Here is a tiny trained network, its code and every weight. The questions are about switching its units off for an input and a target symbol, where a switched-off unit gives its printed mean instead of its output.

import numpy as np


def w(rows, s, z=0):
    codes = np.array(rows[::2]) - 128.0
    scale = np.full(codes.shape[1], s)
    scale[-1] = z or s
    return codes * scale


def norm(h):
    return h / np.sqrt((h * h).mean(-1, keepdims=True) + 1e-5)


def softmax(a):
    e = np.exp(a - a.max(-1, keepdims=True))
    return e / e.sum(-1, keepdims=True)


def log_softmax(a):
    a = a - a.max(-1, keepdims=True)
    return a - np.log(np.exp(a).sum(-1, keepdims=True))


def net(x, mask):
    ids = ['ΘΛΣβδεζηξπτφψω'.index(c) for c in x.split()]
    T = len(ids)
    res = E[ids] + P[:T]
    u = 0
    for l in range(2):
        r = norm(res)
        for j in range(3):
            rows = slice(3 * j, 3 * j + 3)
            q, k, v = (r @ M[l][rows].T for M in (Q, K, V))
            z = softmax(np.where(np.tri(T) > 0, q @ k.T / 3**0.5, -1e9)) @ v
            o = O[l][rows]
            res = res + np.where(mask[u + j], z, o[:, -1]) @ o[:, :-1]
        u += 3
    return log_softmax(norm(res)[-1] @ U[:, :-1].T + U[:, -1])


Q, K, V, O = {}, {}, {}, {}
E = w([
[90,132,134],'Θ',
[86,91,164],'Λ',
[121,8,62],'Σ',
[96,94,150],'β',
[87,99,172],'δ',
[194,83,78],'ε',
[92,143,124],'ζ',
[87,132,138],'η',
[95,166,217],'ξ',
[94,95,180],'π',
[5,57,92],'τ',
[92,95,177],'φ',
[85,87,149],'ψ',
[126,150,74],'ω',
],0.023)
P = w([
[11,85,164],'0',
[44,62,163],'1',
[62,73,164],'2',
[79,84,157],'3',
[87,91,156],'4',
[97,98,148],'5',
[104,103,143],'6',
[113,108,138],'7',
[115,115,131],'8',
[121,120,127],'9',
[124,128,122],'10',
[123,140,116],'11',
[128,151,107],'12',
[132,155,98],'13',
],0.012)
Q[0] = w([
[67,99,162],'0.h0',
[222,193,36],'0.h0',
[243,95,226],'0.h0',
[65,13,2],'0.h1',
[136,254,75],'0.h1',
[171,240,183],'0.h1',
[134,125,133],'0.h2',
[127,96,146],'0.h2',
[112,134,101],'0.h2',
],0.026)
K[0] = w([
[126,148,182],'0.h0',
[129,93,29],'0.h0',
[207,84,138],'0.h0',
[150,74,2],'0.h1',
[40,114,152],'0.h1',
[87,147,192],'0.h1',
[124,111,128],'0.h2',
[139,132,144],'0.h2',
[126,150,124],'0.h2',
],0.042)
V[0] = w([
[149,162,149],'0.h0',
[117,113,120],'0.h0',
[86,35,96],'0.h0',
[109,129,139],'0.h1',
[2,33,50],'0.h1',
[119,92,94],'0.h1',
[150,167,145],'0.h2',
[107,121,131],'0.h2',
[196,94,107],'0.h2',
],0.0097)
O[0] = w([
[111,105,119,93],'0.h0',
[133,142,137,145],'0.h0',
[221,198,140,214],'0.h0',
[120,165,136,113],'0.h1',
[165,65,255,254],'0.h1',
[146,49,155,190],'0.h1',
[176,131,75,78],'0.h2',
[118,114,154,149],'0.h2',
[97,201,101,105],'0.h2',
],0.0085,0.0084)
Q[1] = w([
[157,138,91],'1.h0',
[58,76,238],'1.h0',
[128,205,127],'1.h0',
[52,45,103],'1.h1',
[191,217,139],'1.h1',
[92,143,159],'1.h1',
[116,254,97],'1.h2',
[174,55,191],'1.h2',
[171,151,87],'1.h2',
],0.039)
K[1] = w([
[134,110,160],'1.h0',
[114,196,6],'1.h0',
[156,167,174],'1.h0',
[89,172,236],'1.h1',
[180,99,19],'1.h1',
[112,148,79],'1.h1',
[141,107,255],'1.h2',
[122,173,46],'1.h2',
[150,104,159],'1.h2',
],0.042)
V[1] = w([
[138,123,167],'1.h0',
[211,64,109],'1.h0',
[153,200,168],'1.h0',
[193,149,143],'1.h1',
[146,109,8],'1.h1',
[19,92,135],'1.h1',
[72,135,157],'1.h2',
[178,220,180],'1.h2',
[3,109,158],'1.h2',
],0.045)
O[1] = w([
[114,99,89,170],'1.h0',
[38,188,62,214],'1.h0',
[219,136,104,90],'1.h0',
[132,67,179,143],'1.h1',
[47,55,29,3],'1.h1',
[127,237,68,142],'1.h1',
[169,96,174,79],'1.h2',
[254,206,72,86],'1.h2',
[147,26,238,47],'1.h2',
],0.037,0.036)
U = w([
[149,133,133,79],'Θ',
[151,135,142,83],'Λ',
[2,176,204,3],'Σ',
[142,130,137,74],'β',
[152,130,138,85],'δ',
[135,157,63,172],'ε',
[138,73,95,202],'ζ',
[113,134,138,177],'η',
[245,83,88,146],'ξ',
[148,130,137,78],'π',
[88,79,196,111],'τ',
[150,129,134,87],'φ',
[144,129,137,76],'ψ',
[134,186,177,173],'ω',
],0.02)

Each question gives the input, a string of symbols that net reads in full, and the target symbol t.
The units are the heads (3 rows each of Q, K, V and O). Each row of codes is followed by its name. A weight is (code - 128) times the scale printed after its matrix; where a second scale follows, it is the last column's (O and U).
mask holds one flag per head, layer by layer. A switched-off head (its flag False) gives its mean, the last column of its rows in O, instead of its output. The means were averaged over made-up inputs and are rounded, as every weight is.
A unit's drop is (log p(t) with every unit on - log p(t) with that unit switched off) / (log p(t) with every unit on - log p(t) with every unit switched off).
The circuit of an input: a set's keep is (log p(t) with only the set's units on - log p(t) with every unit switched off) / (log p(t) with every unit on - log p(t) with every unit switched off). Starting from all 6 units, units are removed one at a time, each time the one whose removal leaves the highest keep (on an exact tie, the one counted first), for as long as the keep stays at least 0.8.
units of the circuit, in order: the units of the circuit, biggest drop first
most important unit: the unit with the biggest drop
heads that matter: for each layer, one digit per head in row order, 1 if its drop is at least 0.15 and else 0, layers parted by /
drop when u is switched off: that unit's drop, to one decimal
input η ξ ω ζ ε ε Σ φ ε ε ω τ Σ, target Σ: most important unit => 1.h2
input ε β τ Σ ε ω τ ω ξ δ, target ξ: units of the circuit, in order => 0.h1, 1.h0
input ε Θ ε ε Θ τ ε ε ε ε τ Λ ζ, target τ: heads that matter => 000 / 001
input ε ε β Λ δ ε Λ ε ω ε ε ω τ ζ, target τ: heads that matter => 010 / 001
input ω ω η Λ Σ δ, target Σ: heads that matter => 000 / 101
input ε ω Σ ζ τ Θ ε Σ ω ω ζ Λ φ ζ, target Σ: units of the circuit, in order => 1.h2, 0.h1
input π ω ε ω ω ε Θ ω ω ε ω ξ, target ξ: units of the circuit, in order => 1.h0, 0.h1
input ε ε ω π ε ζ Σ ω ω Θ, target Σ: heads that matter => 010 / 101
input ε Θ ω ζ ε ε τ ζ ε Θ ω ξ ζ ω, target ζ: heads that matter => 100 / 010
input ε ω π ω Σ ε τ ω ω ω ε Θ ξ Θ, target ξ: units of the circuit, in order => 0.h1, 1.h2
input β ε ε ω ε Σ, target Σ: units of the circuit, in order => 1.h2, 1.h0
input δ τ Σ δ Σ ω, target Σ: units of the circuit, in order => 1.h2, 0.h1
input ε η δ ζ τ ω ε ξ ζ ζ, target ξ: heads that matter => 010 / 100
input ω φ ω ω ω ξ ε ξ ε ω η Λ ζ ξ, target ζ: units of the circuit, in order => 1.h1
input ε ζ δ ω ψ δ Σ ω, target Σ: heads that matter => 010 / 001
input ζ ε φ ε ε β Λ τ Θ ε τ ω Θ, target τ: heads that matter => 000 / 001
input τ ω π Λ ζ ε τ δ ζ φ ω π φ, target τ: heads that matter => 010 / 001
input β τ Λ ε τ ε ε ε Σ τ π, target τ: heads that matter => 010 / 001
input ε π τ φ, target τ: heads that matter => 000 / 001
input ε Σ Λ φ ω ξ, target ξ: most important unit => 0.h1
input Λ ε ε ε Σ ε Λ ζ τ ω δ, target τ: drop when 1.h2 is switched off => 1.0
input ω ψ ζ ε ξ Σ τ Λ ζ ε ε Σ δ φ, target Σ: drop when 0.h1 is switched off => 0.3
input Λ τ ε φ ζ ε ζ ζ ζ ε Λ ξ β, target ξ: drop when 1.h2 is switched off => 0.1
input Σ ω ε ε ω ξ δ Λ ω, target ξ: drop when 0.h1 is switched off => 0.8
